Table B holds the same points as the rows below and some others, measured another way and shuffled. Each row below is followed by which row of B it is.
B, 72 x 37:
[[ 384  386 -137  294 -422   98 -230 -192  102  215   -5 -897  -91 -149
  -287  280  781 -211  420  493 -203 -392   75  -53    0  263 -230  510
    11  -14  192 -137 -582  619   45 -284 -226]
 [ 296  224   99 -136   27  -86   91 -119  240  110  188  -19  121 -208
    18 -244  171  -13  239  186 -270  161 -244 -240  223  -35 -172  -96
  -119 -257 -129 -286 -371  274 -394  -49  -17]
 [ 324  338  -12   13 -112  172 -173 -139  106  261  181 -404  -87  104
  -171   24  531  -61  229  462 -134 -129 -152  -72  244  119 -174  365
     9 -266   96 -397 -489  454 -185 -179 -298]
 [ 158  -92  168 -355  117 -350  349   18   25 -396  120  572  150  -27
   213 -418 -452   67  -60 -442  100  481  -68 -236   81 -361  -63 -606
  -184    1 -294   68  332 -266 -125   30  200]
 [  88  -26   55 -311  180 -216  383   14  155 -113  157  446  176 -164
   102 -282 -285  206   -8 -354    6  648  -40 -292  169 -133  -12 -486
   -22 -203 -270 -116   11 -183 -301  154   95]
 [ 204  257  -62  289 -385  194 -138    8  125  184 -147 -730  183  184
  -177  461  652  -48  334  435  114 -396  142   96  -47  300 -173  518
    47 -206  266  -88 -440  246  286  -62 -339]
 [ 556  261    7  -63  -15  244 -158 -157  -40  384  289 -267   22  168
  -144 -233  492    2   91  185  -36   37 -226   65  218  -24 -111  299
   -16 -282  184 -541 -165  290  -80 -155 -356]
 [ 163  -37  176   90 -181 -462  407   58  -52 -563   14  275  177 -160
   115 -239 -296   -8   82 -584  -29  399  202 -300  -48 -307  -78 -637
  -245  312 -221  228  351 -127  -57 -166   23]
 [ 278  427   50   69 -108   55  -54  -46  203  137  154 -351  -31 -301
  -145 -149  432 -189  369  404 -418 -113 -165 -278  263   68 -239   99
   -85 -258  -35 -343 -537  559 -442 -171 -232]
 [  68 -168  -44 -180 -197 -330  273   79  -68 -509 -172  139   52   24
    85   48 -325   14  -45 -453  411  228  303 -109 -224 -215  -33 -346
   -48  227 -127  421  409 -344  400   11  228]
 [ 319  154  103 -391  241  -68   92 -152   39   17  360  327   20  -11
    53 -515  -14   10   25  -64 -148  339 -288 -163  327 -166 -132 -272
   -97 -265 -216 -334  -60  112 -389  -11   24]
 [ 136  281  -14  322 -478  174 -202   83  135   69 -196 -727  -78  301
  -194  557  567  -87  286  633  164 -461  121  -41   -3  161 -152  621
    18 -104  293 -120 -461  358  243 -262 -448]
 [  11  -46 -146 -227   49 -293  397  -28  -24 -319   75  228   64 -305
   -31 -149 -221   99   13 -621   60  586  314 -245    4   16  -24 -554
    90   45 -311  221  136 -197  -63  164  229]
 [ 483  173    7 -121  -54  216 -176 -193   77  412  170 -304  135  328
   -62   -5  493   78  109  349  126  -74 -252  160  133   59 -112  436
    -5 -341  207 -425 -279  171   94  -59 -220]
 [ 383  314  -66  -20 -145  375 -322  -57 -123  255  125 -509  -69  406
  -213   51  626 -130  118  395  168 -373  -63  212  157  117 -175  534
    62 -300  262 -353 -183  279  229 -133 -408]
 [ 137  303  -67 -103 -205  238 -207  117  206  119 -157 -523  -14   24
  -111  218  394 -213  281  631  113 -503  -68  -17   35  123 -234  443
    37 -391  137 -104 -407  252  160   17 -127]
 [ 120  -84   13 -649  359  -69  299  112  -44 -178  192  673   93    6
   138 -532 -475  129 -222 -502  274  597  -87 -130  179 -290   -5 -542
    25 -322 -266 -107  412 -426  -81  280  160]
 [ 124  146 -128  139 -294  329 -121  201 -141   50 -137 -490    6  468
  -217  391  413   15   28  129  488 -229  291  177  -37  143  -48  451
   170 -195  319  -98   25  -52  528  -27 -491]
 [ 103   86   14 -382  274  -98  294   48  -37 -178  281  476   16 -161
    12 -501 -244   62  -62 -436  -53  579  -14 -261  287 -153  -54 -547
    18 -231 -304 -178  150 -101 -355  130    8]
 [ 277  138  -59   26 -277  308 -214   79   -4  188 -143 -526  129  470
  -107  340  469  -17  107  370  450 -398   46  256  -73  109 -115  572
    63 -285  343 -135  -97  -10  543   -8 -324]
 [ 253  223 -184  177 -407  248 -234   24  -97   84 -145 -762  -78  260
  -264  410  595 -132  181  297  310 -431  252  163 -108  199 -137  559
   123  -64  307  -12 -156  201  511 -139 -322]
 [ 365  303  126  -73  -67   80 -136 -104  106  118  169 -208   34  110
   -33 -168  366 -136  230  406 -146 -199 -269  -58  225  -43 -226  190
  -138 -259   34 -330 -312  356 -179 -167 -193]
 [ -20  305  -38  383 -571   76 -167  134  151 -177 -378 -879  142  135
  -149  655  602 -271  477  580  126 -789  302   53 -166  332 -293  480
   -19  -73  191  283 -463  283  441  -87 -214]
 [  78  149   17 -253  212 -225  320  -29 -112 -359  312  403   36 -287
   -18 -542 -165  -54   54 -559 -239  505  108 -275  276  -67 -132 -702
   -34  -65 -412   -8  134    9 -409   78   78]
 [ 200 -110  -25   86 -345 -351  223  -56  -95 -432 -162 -138  203   44
    43  148  -29   -8  101 -432  288   84  352    0 -288  -76  -84 -230
  -103  334  -40  437  298 -211  465  -79  153]
 [ 196  243 -104 -165   18  -35   53 -192  248  189  155 -222   34 -303
  -106  -53  313   -6  279  212 -251  151  -85 -208  181  208 -167   19
    57 -283 -149 -183 -554  321 -331   62   89]
 [ 185   99   28 -454  191  -41  115  -39  181   50  180  256   -5  -79
    62 -300 -107   53   23   70    2  313 -244 -221  233 -138  -97 -164
   -16 -347 -183 -252 -148   24 -285   91   96]
 [ 118  249  -42  228 -470  147 -231   67   41  -96 -287 -775  153  307
  -122  513  586 -240  354  498  257 -758  210  203 -156  262 -268  513
   -15 -117  236  200 -284  177  553  -62 -193]
 [   7  -69  118   -6 -155 -451  418   81   53 -572 -100  242  276 -158
   152  -75 -308    5  133 -486   64  291  246 -244 -103 -152 -107 -597
  -176  181 -268  379  223 -236   47   29  182]
 [ -53    1  157    3 -201 -423  313  131   19 -683 -108  226   55  -34
   124  -35 -318  -87  114 -294   73  140  226 -307  -33 -229 -131 -505
  -194  229 -259  357  205 -109   13 -117   89]
 [ 106 -112    7   79 -367 -312  241  118  -74 -509 -236  -62   84   62
    43  180 -178  -15   37 -377  370   98  362 -109 -265 -200  -42 -229
  -100  318  -11  401  368 -244  445 -122   38]
 [ 210  219  -67 -350   61  333 -155   99   93  242   35 -176   25  179
   -71  -55  253  -61   69  372  231 -186 -173   74  158   39 -147  310
    94 -549  106 -305 -181   39  111  149 -158]
 [ -22  -99  -29  182 -581 -253   93  136  122 -430 -475 -416   49  229
    30  673    0  -17  158  123  520 -261  377  -70 -378  -42  -73  193
   -52  270  125  503   24 -157  654 -142   44]
 [ 479  240 -106 -160   48  244 -100 -172   12  434  269 -277   60   10
  -166 -198  476   39  105  124  -35  121 -166   58  192   99 -102  251
    83 -363  117 -468 -243  229  -84    0 -214]
 [ 247  121 -111 -308  144 -189  226 -182   45  -42  267  143  -22 -429
   -64 -399  -10    6   99 -325 -222  502   -2 -271  169  -18 -103 -404
    26  -95 -294  -90 -101  126 -355   59  203]
 [ 241 -103  -14 -418  202 -274  291 -170 -168 -257  313  523  -49   60
    57 -444 -303  160 -190 -634  142  707   40 -148  151 -241   17 -534
   -10   71 -284  -34  360 -217 -118    3  167]
 [ 126   72  -16  363 -506 -223  126   74 -121 -462 -236 -445  178   26
   -78  296  216 -154  249 -246  174 -220  470   -2 -264   48 -160  -78
  -102  320   54  427  157   -8  467 -162 -103]
 [ 221  270  -59  165 -283  351 -248  125 -279  -47  -50 -566   93  520
  -208  197  586 -200  128  143  347 -549  247  340    1  182 -198  410
    59 -180  283  -40   90   59  564  -56 -467]
 [ 127    5   10  243 -423 -203  117   69 -167 -449 -161 -250   37  238
   -58  258   86  -53   86 -260  310  -55  403  -22 -182  -72  -80  -59
   -74  322   64  307  254  -79  445 -215 -164]
 [ 314   -4   71  276 -499 -141   38   69 -123 -307 -218 -367  173  273
    -2  240  171  -83  122 -127  359 -222  258   86 -273 -159 -101  106
  -167  276  216  231  296  -88  583 -251 -198]
 [  80   87  -21 -326  123 -191  285   54   93 -208  144  315 -106 -354
    -1 -344 -269   10   21 -267  -91  509    6 -406  183 -184  -55 -463
    -4 -115 -290  -78   13   18 -358   32   98]
 [ 223  109   76 -184  179 -248  301 -201   77  -61  362  332  101 -190
    19 -407  -32  138   86 -320 -282  625  -85 -294  297  -50  -79 -471
   -67 -101 -310 -230 -151  114 -522  -14   36]
 [ 330  170  -36 -382  157 -122   35 -289   54   28  314   84  -37 -162
   -15 -391  127  -62  119  -16 -193  221 -193 -131  225  -14 -175 -186
   -38 -170 -240 -167 -206  219 -303    1  213]
 [  56   82  -20 -254   66 -235  314    4  264  -98   81  199    0 -426
    17 -173 -185   79  131 -110 -157  498  -28 -445  148  -75  -65 -369
    -3 -160 -281  -72 -243   69 -411   66  152]
 [ 109  -64  -59   53 -410    4   22  222 -107 -302 -339 -322  104  356
   -22  387   49  -44   18  -83  633 -249  348  134 -302  -77  -59  182
     9   82  214  316  331 -298  766  -29 -127]
 [ 218   11   63 -216   31 -437  305 -244  174 -206  194  266   38 -283
    95 -270 -164   83  127 -240 -210  525  -71 -363  117 -143  -92 -459
  -136   89 -332   15 -145  100 -383  -83  281]
 [ 164   26  -82  226 -390   44  -14   14 -142 -149 -198 -503  318  427
   -87  433  414   -1  153 -102  451 -296  392  308 -233  230 -122  243
    38   30  210  266   94 -179  709   34 -175]
 [ 163  203  -21 -332   58  -58   66  -12  203  -24   86   13  -63 -305
   -11 -235    7 -116  170  173 -137   97 -156 -282  169  -73 -171 -129
   -30 -269 -186 -129 -257  198 -284   30  124]
 [ 157   59   66  350 -547  -54   15  192  -38 -314 -339 -491  234  280
   -22  420  244 -119  215   49  366 -410  318   88 -277  -26 -147  201
  -127  149  238  284  137  -74  621 -164 -255]
 [ 354  309  -47   73  -47   54   21 -218  150  318  245 -349  140 -208
  -166  -86  536   26  306  153 -329  147  -80 -122  217  231 -159  104
    20 -257  -12 -362 -526  406 -334  -46 -181]
 [  96  -64  154  187 -360 -408  245   -7  -23 -557 -168  -40  292  193
   131  179  -52  -27  175 -283  202  -31  281  -43 -196  -92 -140 -280
  -221  309  -90  430  195 -171  338 -125   69]
 [ -71  210  -82  261 -557  149 -135  331   92 -233 -458 -728  -34  190
  -156  656  342 -222  279  481  380 -644  351  -18 -201  136 -180  474
    52  -70  256  251 -199  106  559  -94 -302]
 [  21 -121  152 -114  -39 -418  460   81   97 -453  -17  442  241  -61
   185 -134 -415  153   20 -483  116  522  129 -294   -5 -239  -27 -596
  -151   87 -262  190  224 -295  -71   38  125]
 [ -51   -1  -26 -266   65 -308  401   88  102 -376   33  342   27 -350
    47 -201 -356   49   45 -422   -9  527  170 -385   74 -115  -52 -588
     1  -32 -350  157   69 -142 -224  126  204]
 [  88   98   87  301 -476   11  -57  140   -3 -247 -274 -469  191  478
   -27  491  325  -74  208  236  373 -452  248  119 -154   65 -155  318
   -87   32  224  188  -37  -22  539 -143 -306]
 [  89  -47  -17  104 -450  -78  -13   95  -31 -312 -321 -368   89  445
     4  500  132  -26   86   88  556 -312  298  119 -266  -12  -90  259
   -30  132  178  331  124 -179  692  -98  -79]
 [ 388  214   21  -93  -56  304 -220  -95    5  339  156 -301   63  488
   -98   43  498   44   71  397  203 -170 -193  184  188   69 -118  485
    25 -377  235 -440 -235  160  139  -72 -358]
 [-142  133   -4  308 -455 -432  251   98    0 -734 -229 -269  -31 -240
   -71  273    4 -226  322 -211  -69 -101  520 -326 -141   51 -200 -356
  -107  400 -226  566  -45  143   95 -193   60]
 [ 388  199   30  217 -329  279 -250  -37  -99  188  -15 -578  171  611
  -131  292  646  -24  149  337  321 -424   38  314   -5  129 -144  586
   -17 -171  373 -220 -112  123  475 -163 -475]
 [  70   17   23 -135  -25 -475  362 -173  128 -379  101  205  118 -332
    76 -166 -160   22  185 -355 -193  430  127 -334   46  -21 -132 -560
  -107  135 -390  239 -109   30 -274    8  329]
 [ -42   36  -15   34 -187 -433  373   46   16 -576  -57   84    6 -350
    -9  -35 -208  -67  163 -449  -73  319  359 -375  -45  -69 -110 -557
   -74  262 -310  370   80  -11  -92  -64  158]
 [ 217  -93   73 -290   56 -427  366 -141  102 -279  132  398  139 -210
   157 -313 -316  110   27 -429  -14  565  -28 -277   28 -235  -53 -547
  -141   84 -305   95  129 -141 -183    9  306]
 [ 262  161   41 -417  194   27   28  -47   42   33  277  252 -147   24
    -2 -402  -42   -5  -29   59  -17  282 -251 -200  314 -201  -94 -128
   -25 -288 -140 -358  -57  123 -311  -42  -51]
 [ 297  232  -74 -348  186   50   46  -92  -12   77  297   67  -59 -234
   -98 -448  125  -80   75  -99 -164  256 -122 -150  262  -29 -140 -193
    36 -286 -170 -278  -96  181 -302   51    6]
 [ 173   75   96 -122   70 -361  363  -95   44 -285  260  365    5 -284
    33 -394 -199   60   72 -423 -253  619   15 -408  214 -190  -69 -594
  -121   80 -335  -79   14   86 -470 -110   51]
 [ 158  321  -62   88 -127  175  -10    4  285  320   41 -439   70 -151
  -182  182  479   32  310  430 -164   -1  -45 -191  189  247 -133  296
    87 -396   78 -352 -641  364 -245    1 -295]
 [  74   55   75 -211   97 -384  362  -99  100 -349  168  346  163 -295
    97 -329 -202   12  148 -378 -209  447   41 -309  144  -67 -140 -624
  -117  -12 -401  113  -39  -17 -350   73  248]
 [ 383  361   40   76  -63  391 -244  -33 -139  265  220 -396  134  429
  -179  -83  663  -94  159  280   38 -306  -86  241  253  161 -197  388
    11 -389  224 -445 -180  254   89  -73 -527]
 [ 409  -61   99 -336  125 -436  290 -270 -117 -340  292  445  181 -157
   161 -613 -241  -17    4 -633  -86  480  -67 -108   47 -289 -127 -666
  -222  170 -338  112  364 -130 -123  -29  361]
 [ 252  187 -162  -75 -263  345 -254  131  -34  163 -155 -571  -74  290
  -183  279  423 -120   83  381  429 -414   80  169  -69   69 -120  565
   123 -272  312 -117  -71   65  510  -25 -278]
 [ 168  -33   70 -117  -27 -455  371 -135   10 -416  107  268  232 -226
   116 -274 -192   17  125 -537  -91  417  136 -210   -7 -112 -119 -619
  -160  171 -327  249  152 -112 -110   14  277]
 [ 119  218  -63   75 -436  145 -223   88  268   72 -330 -721    2  157
   -90  557  447 -158  324  747  257 -616   31    7 -131  152 -207  624
    11 -215  243   53 -475  236  383  -84 -126]]
Rows of B count from 0, top down.

[ 198  231   44  -89  290 -108   -5 -385 -166 -290  -63 -444   55   25
  111  -52 -592  118 -451 -292 -283 -290 -208 -135  -89  331  133    1
   86  243] : 29
[  36  -45  -19 -110   70   50  -65  -93 -118 -177 -305 -129  129  -47
  -93  -95 -232  301 -163  -65  -36 -447 -268  -17   26  125 -109  -74
   -2  104] : 7
[ 236  187  -55   -6   58   18   84 -306 -302 -253 -444 -229  136 -234
   44    5 -570  180 -358 -225  -87 -547   41  -39 -138  321   52 -221
  112   71] : 18
[-124 -237 -153  -59 -255   98   16  161   91    8   98 -213  119  -31
  -91 -240  319  422   81   44   89  -38  -68   71  337 -279 -343   92
 -117   -3] : 52
[  -5  -76 -122   -7 -185   68  219    0   27   72  125 -386   88    8
   45 -193  125  391   93  -93  -37  157  108  136  252  -29 -365  119
  -18  162] : 46
[-105  119 -172  317 -359   52   91   39 -177  120   91  123 -129  -14
  130   76  123    5   72  155  -56  236 -120 -102  154   -2 -136   44
  -37  -84] : 13
[  78  586  -77  547 -123   13   54 -281 -432   93   67  440 -447   -2
  291  457 -292 -398  -62  265  -85  213 -197 -340 -165  286  230  -80
  -39 -330] : 10
[  27  337  -84  447 -251   68  217 -118 -345  157 -168  325 -254   15
  240  363 -147 -188  149  164   15  173  -64 -100 -128  322  -67 -103
   39 -146] : 34
[ -20  -46   40  -52  -30   70  120  -97  105  -51  134 -367   -6   92
  117  -88  -53  234  -20  -90   64   33  -91   19  109   23 -186  124
   11   15] : 19
[  -2  -32   -7  -85   -4  137   11 -124  -24  -70  -90 -227   53 -109
  -36 -199 -182  358 -121  -14  -21 -227 -176  -14  134   46 -153   39
   -3   22] : 22
[-147  -81  -84   85 -215  168   78   78  -25  177   -5   32  -42    6
  -30 -126  172  321  212  179    3  122 -216   39  238  -18 -353  112
  -62   30] : 15
[-115   28  -57  190 -254   98   82   33  -93  119 -137  131  -91  -55
  128   -4  -15  101  124  182   44   15 -195  -64   73   68 -204  -27
   40  -46] : 9
[  -9  290  -50  397 -227   74   62 -109 -341   20 -267  404 -229  -40
  186  368 -217 -231    3  191   73  -75 -220 -193 -164  260   65 -159
   28 -264] : 30
[ 108   21  156 -203  239  118  -35 -333  -79 -346 -320 -349  122  -63
  -31  -57 -591  254 -399 -242   -9 -580 -293  -53 -120  309   75  -34
   87   13] : 48
[-110 -263  -12 -139 -135  109   57  127  223   12   53 -266   70   37
    9 -213  237  404  172   55  247  -83  -71   98  229 -233 -378   68
  -63  -40] : 49
[ -86  -25  -63  164 -267   85  129   64  -12   48   56  -11  -79   87
  119  107  174   76  153   78  179  112  -65    4   91  -46 -212   34
  -44 -154] : 43
[-131 -189  -53 -111  -66  -39   -7  176  254  161  149 -181  -21   53
  109 -348  272  379  271  218   98   49 -153    2  284 -295 -431   58
  -52  147] : 14
[-163  -96  -93   84 -224  149  -17  107   -6  101   59   71  -59    8
  -49  -92  228  264  148  207   72   49 -250  -24  246 -138 -266   93
 -114  -96] : 1
[-133 -215  -64  -57 -197  173  132  139  191  190  160 -194   -4   23
   -9 -256  349  475  320  156  172  154  -29  137  333 -229 -494  143
 -101   -7] : 16
[  -4  103  -28   63  -53  134  -76 -171 -202 -109 -237   30  -17 -202
  -17  -69 -337  175 -239   69  -77 -342 -291 -154   34  139   26  -57
   19  -86] : 3
[  36  -14 -110  -36  -36   40   56   12  -18  114  -91  -85    6  -99
    9 -218   46  391  161  143   35 -128   -9   40  174  -80 -341  -63
  -61  100] : 37
[  90  126   55  -40   69   57   24 -318 -143 -259 -210 -327   71 -143
   96  -80 -574  147 -421 -207 -132 -371 -193 -121  -68  288  107  -30
  137   49] : 26
[-160 -199   13  -72 -140  205   73   97  229  160  165 -150  -62   25
   13 -239  262  421  274  201  216  101 -145   67  287 -220 -415  155
  -89  -94] : 31
[  52  366  -51  402 -121  -24  113 -153 -307   48  -36  280 -284  129
  248  423 -150 -279   49  129   18  139 -152 -175 -161  262   51  -79
  -15 -183] : 6
[ 179  464   60  411  -97   85  170 -360 -309 -192  -17  145 -334   75
  319  670 -373 -452 -183  -38  271  -34   20 -210 -356  311  319 -129
   -4 -580] : 65
[ -80  -87  -13   45 -195  153   71   42   -6   26 -236   35   -9  -95
   61  -44  -17  219  111  131  209 -204 -130    6   54   -2 -240  -74
   25 -127] : 33
[   9   63 -166  104 -175   76   85  -58 -188   42  -61  -95   37 -115
  -17 -123  -45  285  -40   17 -150  -21  -61   -3  183   66 -196   16
  -26  103] : 66
[  -8  -51   -4  -90   -3  -33  -90  -19   18 -138 -275 -101   59 -140
  106 -174 -226  195 -124   64   93 -465 -206 -116    4  -46  -91 -167
   71   17] : 38
[-148 -116  -43   82 -228   82  129  152   85  190   -8   10  -62   84
  112  -76  237  230  331  186  150  139 -132   56  163  -69 -405   43
  -19   23] : 69
[-232 -227  -19  -39 -168  153   22  187  187  215   90  -21  -48   68
  -11 -260  316  404  333  266  119  127 -290   47  309 -190 -461  150
  -81   36] : 47
[  66  100  -41  149 -164   -1  107  -26  -18  -50  -65    3 -123  -33
  243  174  -13  -37   71   92  336 -151  109  -73  -77  -87  -81 -179
  -11 -298] : 17
[ -49    2 -174  136 -245  -31   62  106   -4   85  165  -63  -58   10
  116  -57  251  149  129  126   67  123   11  -39  208 -211 -237    7
  -89  -44] : 41
[ -22  -30  -75   76 -217  132   73    6  -82   -9 -230   17   12 -146
   40  -23  -38  208   36   89  169 -233  -38   -5   59   -8 -189 -109
    6 -138] : 53
[  32  337  -36  371 -164  209   51 -216 -342   16  -95  359 -288  -77
   82  365 -204 -140  -43  205  104  -31 -179 -185  -98  212  108  -63
  -78 -433] : 28
